[ 56 -38  28 -33  19   9  48  32   9 -15  62 -36 -35  37  -2  77 -12  17
  15  29   4  -9  -6 -73   8   1 -42 -30 -20  56  66 -24  38] = nom
[-57  16  -4  -5  38  27  29  57 -32 -18 -36   1  36 -64 -53 -17   4 -19
   7   5 -15 -34  -9  54 -12  -9  48 -54  -4 -46  36  33  44] = dofo
[-57  16  -4  -5  38  27  29  57 -32 -18 -36   1  36 -64 -53 -17   4 -19
   7   5 -15 -34  -9  54 -12  61  -1  20 -23 -20  10 -12  -5] = disiv
[  -6    8  -11   30  -18   -7    9   54  -57   16   14    3   33   23
  -18   12    9    8  -12   49   35  -28  -78  -34 -104   12  -26  -23
   41  -36  -41  -24  -26] = ton
disiv => [-57  16  -4  -5  38  27  29  57 -32 -18 -36   1  36 -64 -53 -17   4 -19
   7   5 -15 -34  -9  54 -12  61  -1  20 -23 -20  10 -12  -5]
key -> tag
[-42] -> Q_749
[-20] -> Q_296
[4] -> Q_294
[3] -> Q_856
[-21] -> Q_639
[34] -> Q_494
[-43] -> Q_555
[-15] -> Q_149
[35] -> Q_609
key nom 20:  => Q_294
find: [-57  16  -4  -5  38  27  29  57 -32 -18 -36   1  36 -64 -53 -17   4 -19
   7   5 -15 -34  -9  54 -12  -9  48 -54  -4 -46  36  33  44] => dofo
dofo => [-57  16  -4  -5  38  27  29  57 -32 -18 -36   1  36 -64 -53 -17   4 -19
   7   5 -15 -34  -9  54 -12  -9  48 -54  -4 -46  36  33  44]

